Here is a tiny trained network, its code and every weight. The questions are about switching its units off for an input and a target symbol, where a switched-off unit gives its printed mean instead of its output.

import numpy as np


def w(rows, s, z=0):
    codes = np.array(rows[::2]) - 128.0
    scale = np.full(codes.shape[1], s)
    scale[-1] = z or s
    return codes * scale


def f(y):
    return np.maximum(y, 0)


def softmax(a):
    e = np.exp(a - a.max(-1, keepdims=True))
    return e / e.sum(-1, keepdims=True)


def log_softmax(a):
    a = a - a.max(-1, keepdims=True)
    return a - np.log(np.exp(a).sum(-1, keepdims=True))


def net(x, mask):
    ids = ['ΓΔΨΩαβεζηθλξπστφ'.index(c) for c in x.split()]
    T = len(ids)
    res = E[ids] + P[:T]
    u = 0
    for l in range(3):
        r = res
        for j in range(2):
            rows = slice(2 * j, 2 * j + 2)
            q, k, v = (r @ M[l][rows].T for M in (Q, K, V))
            z = softmax(np.where(np.tri(T) > 0, q @ k.T / 2**0.5, -1e9)) @ v
            o = O[l][rows]
            res = res + np.where(mask[u + j], z, o[:, -1]) @ o[:, :-1]
        u += 2
        y = f(res @ A[l][:, :-1].T + A[l][:, -1])
        res = res + np.where(mask[u : u + 8], y, B[l][:, -1]) @ B[l][:, :-1]
        u += 8
    return log_softmax(res[-1] @ U[:, :-1].T + U[:, -1])


Q, K, V, O, A, B = {}, {}, {}, {}, {}, {}
E = w([
[217,124,119,138,158,88,90],'Γ',
[145,93,59,203,86,155,194],'Δ',
[78,205,110,210,105,38,119],'Ψ',
[133,58,149,123,114,64,122],'Ω',
[68,116,82,192,219,121,152],'α',
[250,141,158,139,106,119,125],'β',
[198,96,186,154,131,212,121],'ε',
[146,81,210,193,59,114,211],'ζ',
[137,24,76,157,158,95,153],'η',
[202,120,101,203,133,74,93],'θ',
[124,235,151,121,59,94,126],'λ',
[218,155,139,111,132,223,49],'ξ',
[133,75,140,115,120,169,151],'π',
[170,76,17,70,103,209,138],'σ',
[145,96,196,167,154,184,99],'τ',
[163,119,136,153,159,185,44],'φ',
],0.02)
P = w([
[96,161,130,129,177,253,179],'0',
[150,166,156,190,158,162,153],'1',
[157,177,154,202,173,113,118],'2',
[150,174,157,198,156,105,111],'3',
[157,154,162,198,127,98,120],'4',
[140,167,117,195,142,76,78],'5',
[127,163,139,186,124,99,93],'6',
[106,145,106,185,112,97,90],'7',
[101,153,83,172,110,107,71],'8',
[93,148,98,161,82,111,82],'9',
[69,156,76,144,72,113,69],'10',
[55,143,83,130,41,137,86],'11',
[46,145,42,134,48,124,53],'12',
[48,124,88,130,38,176,125],'13',
],0.006)
Q[0] = w([
[194,189,107,156,116,26,90],'0.h1',
[162,139,44,126,115,141,91],'0.h1',
[254,218,82,173,162,118,116],'0.h2',
[149,71,94,62,118,87,168],'0.h2',
],0.0062)
K[0] = w([
[188,212,231,152,133,77,96],'0.h1',
[162,139,82,74,104,164,62],'0.h1',
[73,177,2,76,125,127,43],'0.h2',
[186,103,57,102,163,165,163],'0.h2',
],0.0067)
V[0] = w([
[120,62,178,251,220,94,229],'0.h1',
[145,33,96,138,230,195,253],'0.h1',
[94,190,200,162,194,93,158],'0.h2',
[146,112,107,127,204,51,163],'0.h2',
],0.0038)
O[0] = w([
[156,154,204,152,144,164,87,149],'0.h1',
[90,244,85,127,154,110,71,7],'0.h1',
[128,95,58,107,111,129,141,166],'0.h2',
[2,188,70,88,65,216,189,88],'0.h2',
],0.0064,0.002)
A[0] = w([
[37,117,139,82,131,91,67,189],'0.n1',
[77,168,198,66,246,200,106,65],'0.n2',
[110,235,151,148,196,143,90,52],'0.n3',
[128,175,214,124,1,177,98,128],'0.n4',
[134,94,180,221,179,83,187,63],'0.n5',
[25,194,122,63,10,85,126,4],'0.n6',
[111,22,46,108,218,85,59,199],'0.n7',
[45,68,196,41,32,14,32,126],'0.n8',
],0.0063,0.0038)
B[0] = w([
[90,77,199,155,140,119,146,153],'0.n1',
[170,119,43,120,95,53,92,151],'0.n2',
[149,126,171,89,92,161,215,151],'0.n3',
[162,111,130,87,202,99,79,255],'0.n4',
[97,198,142,120,142,107,84,203],'0.n5',
[122,143,102,77,119,124,65,169],'0.n6',
[166,129,211,107,108,180,181,221],'0.n7',
[112,107,192,142,147,143,254,183],'0.n8',
],0.0077,0.0049)
Q[1] = w([
[145,135,190,116,79,139,69],'1.h1',
[166,142,128,134,74,81,135],'1.h1',
[144,86,100,126,1,98,153],'1.h2',
[65,74,130,95,169,189,101],'1.h2',
],0.0099)
K[1] = w([
[128,97,101,133,59,103,113],'1.h1',
[99,137,174,105,103,124,68],'1.h1',
[156,99,133,95,5,131,132],'1.h2',
[84,37,153,200,189,107,155],'1.h2',
],0.011)
V[1] = w([
[116,108,105,149,114,167,119],'1.h1',
[201,39,93,244,93,123,195],'1.h1',
[166,162,134,84,1,155,85],'1.h2',
[100,103,91,112,142,87,144],'1.h2',
],0.0073)
O[1] = w([
[188,200,254,134,44,164,152,72],'1.h1',
[89,145,103,114,8,204,113,246],'1.h1',
[165,130,194,106,124,73,62,215],'1.h2',
[113,182,109,136,162,156,86,3],'1.h2',
],0.0077,0.0039)
A[1] = w([
[131,167,128,162,193,135,156,2],'1.n1',
[184,56,80,104,51,57,144,141],'1.n2',
[72,112,92,153,76,193,3,160],'1.n3',
[189,109,117,147,240,193,85,121],'1.n4',
[91,187,79,3,145,101,181,177],'1.n5',
[181,181,202,64,161,243,54,104],'1.n6',
[32,147,99,2,43,98,115,73],'1.n7',
[109,12,72,151,130,235,110,122],'1.n8',
],0.0069,0.0048)
B[1] = w([
[203,185,173,122,75,173,100,132],'1.n1',
[91,239,120,148,168,252,104,254],'1.n2',
[39,62,95,175,205,33,146,200],'1.n3',
[119,137,164,70,141,7,148,206],'1.n4',
[255,135,213,155,77,95,142,156],'1.n5',
[56,74,15,202,124,117,151,243],'1.n6',
[168,197,140,101,178,138,8,152],'1.n7',
[170,208,212,157,217,104,55,217],'1.n8',
],0.0062)
Q[2] = w([
[2,75,92,79,181,191,138],'2.h1',
[76,179,141,91,99,170,134],'2.h1',
[211,98,156,171,133,86,83],'2.h2',
[141,86,87,151,127,85,150],'2.h2',
],0.0092)
K[2] = w([
[235,120,113,194,92,142,254],'2.h1',
[138,190,92,164,119,78,92],'2.h1',
[174,250,86,65,116,164,47],'2.h2',
[112,192,153,94,64,81,51],'2.h2',
],0.0067)
V[2] = w([
[57,85,83,129,204,183,29],'2.h1',
[158,173,2,28,94,114,99],'2.h1',
[79,82,50,144,151,31,125],'2.h2',
[40,192,193,106,55,2,147],'2.h2',
],0.0076)
O[2] = w([
[203,204,204,224,150,53,217,100],'2.h1',
[215,164,111,194,204,120,55,2],'2.h1',
[189,215,124,106,22,77,241,51],'2.h2',
[100,254,237,141,89,121,26,120],'2.h2',
],0.0078,0.0051)
A[2] = w([
[240,242,130,126,92,136,132,67],'2.n1',
[106,18,150,137,254,117,102,116],'2.n2',
[193,154,144,139,89,36,130,128],'2.n3',
[29,132,201,177,105,112,197,76],'2.n4',
[106,21,119,252,70,153,131,125],'2.n5',
[128,112,86,181,47,76,117,141],'2.n6',
[105,34,176,136,138,70,104,3],'2.n7',
[122,46,168,165,132,132,108,47],'2.n8',
],0.0074,0.0053)
B[2] = w([
[145,10,112,176,149,153,158,187],'2.n1',
[142,253,128,17,98,88,166,254],'2.n2',
[90,85,153,187,181,124,193,201],'2.n3',
[104,54,22,111,200,164,57,215],'2.n4',
[170,239,167,95,48,151,130,248],'2.n5',
[95,145,133,123,11,106,180,171],'2.n6',
[226,58,50,120,128,91,73,172],'2.n7',
[189,113,40,75,119,18,113,176],'2.n8',
],0.0065,0.007)
U = w([
[59,190,90,99,246,131,191,173],'Γ',
[121,95,68,128,159,96,157,47],'Δ',
[115,139,137,103,140,139,133,34],'Ψ',
[116,185,181,66,141,158,166,83],'Ω',
[122,155,167,79,130,130,172,66],'α',
[213,125,48,100,141,215,101,130],'β',
[129,129,135,109,137,148,130,76],'ε',
[109,2,126,68,83,135,124,159],'ζ',
[139,137,163,94,112,179,132,126],'η',
[159,158,115,172,3,193,83,157],'θ',
[143,155,211,91,159,125,21,123],'λ',
[119,110,159,142,197,88,151,184],'ξ',
[129,139,167,112,131,141,132,156],'π',
[151,184,90,74,149,63,133,85],'σ',
[46,131,165,147,137,62,150,252],'τ',
[113,143,208,110,120,102,182,161],'φ',
],0.0078,0.0035)

Each question gives the input, a string of symbols that net reads in full, and the target symbol t.
The units are the heads (2 rows each of Q, K, V and O) and the neurons (one row each of A and B). Each row of codes is followed by its name. A weight is (code - 128) times the scale printed after its matrix; where a second scale follows, it is the last column's (O, A, B and U).
mask holds one flag per unit, layer by layer, with each layer's heads first. A switched-off unit (its flag False) gives its mean, the last column of its rows in O or B, instead of its output. The means were averaged over made-up inputs and are rounded, as every weight is.
A unit's drop is (log p(t) with every unit on - log p(t) with that unit switched off) / (log p(t) with every unit on - log p(t) with every unit switched off).
The circuit of an input: a set's keep is (log p(t) with only the set's units on - log p(t) with every unit switched off) / (log p(t) with every unit on - log p(t) with every unit switched off). Starting from the 12 units with the biggest drops (on a tie, the unit counted first), units are removed one at a time, each time the one whose removal leaves the highest keep (on an exact tie, the one counted first), for as long as the keep stays at least 0.8.
circuit, biggest first: the units of the circuit, biggest drop first
most important unit: the unit with the biggest drop
k most important neurons: the k neurons with the biggest drops, biggest first
top k neurons in layer l: the k neurons of layer l with the biggest drops, biggest first
heads that matter: for each layer, one digit per head in row order, 1 if its drop is at least 0.15 and else 0, layers parted by /
input η β Ω ζ β ζ, target ζ: circuit, biggest first => [2.h1 2.n4 0.n7]
input ξ β τ, target σ: top neuron in layer 2 => [2.n2]
input λ λ β Δ π ζ ξ α ξ Δ θ, target ξ: 3 most important neurons => [1.n6 1.n3 2.n3]
input β θ τ λ Ω λ λ ζ, target λ: 3 most important neurons => [1.n6 0.n6 1.n3]
input ε λ β β η β Γ β, target β: heads that matter => 11 / 10 / 11
input θ Γ φ λ λ τ ξ η Ω θ φ, target ζ: circuit, biggest first => [2.h1 1.n3 0.n7 1.n6]
input θ λ λ θ ξ λ τ λ Ω ε ξ β, target ξ: heads that matter => 00 / 10 / 10
input ε ζ ξ π ξ θ β ζ β ζ λ ζ ξ, target λ: 3 most important neurons => [0.n6 1.n7 1.n3]
input θ Ω θ Δ β, target θ: heads that matter => 00 / 10 / 00
input ε λ η β ξ β θ λ, target λ: circuit, biggest first => [0.n6 1.n7]
input ξ Δ λ ξ β Γ, target ξ: top 2 neurons in layer 1 => [1.n6 1.n5]
input ε Ω η τ β ξ β β λ ζ ε λ λ τ, target λ: 3 most important neurons => [0.n6 1.n7 1.n6]
input β β ζ ξ α σ Γ, target σ: circuit, biggest first => [2.h2 2.n2]
input Ψ τ β λ Ψ β α λ λ τ, target λ: circuit, biggest first => [2.h2]
input τ λ Γ β Ψ λ θ, target λ: 2 most important neurons => [1.n6 0.n6]
input Ω λ Δ Ω ζ α ζ β λ β τ φ λ ε, target λ: circuit, biggest first => [2.h2 1.n2 1.n7]
input ζ λ β ζ ζ Ω Δ Δ σ β θ, target σ: 2 most important neurons => [1.n7 2.n2]
input η θ θ λ β β β τ φ λ ε, target λ: circuit, biggest first => [2.h2 0.n6 1.n7 1.n2]
input τ θ λ π β η τ θ θ λ λ ζ, target λ: circuit, biggest first => [2.h2 1.h2]
input Γ Ω β ε ξ τ Ψ η σ θ η ζ Δ φ, target θ: heads that matter => 00 / 10 / 01
input β β β, target β: top 3 neurons in layer 1 => [1.n3 1.n8 1.n2]
input θ Δ ξ φ τ, target θ: heads that matter => 00 / 10 / 00
input φ ε Γ β ξ β, target ξ: heads that matter => 00 / 00 / 10
input λ η τ ξ φ β φ σ β φ ε σ Ψ θ, target σ: 3 most important neurons => [2.n2 1.n7 1.n2]
input λ Ω β λ η λ β α φ θ ε Δ θ, target θ: most important unit => 0.h1
input Ω Ψ Γ λ ξ σ β β Ω α φ η Ω ξ, target ζ: top 3 neurons in layer 0 => [0.n8 0.n7 0.n1]
input λ θ β ξ Ω η Ω ξ ξ, target ζ: most important unit => 2.h1
input λ σ β, target σ: heads that matter => 10 / 10 / 10
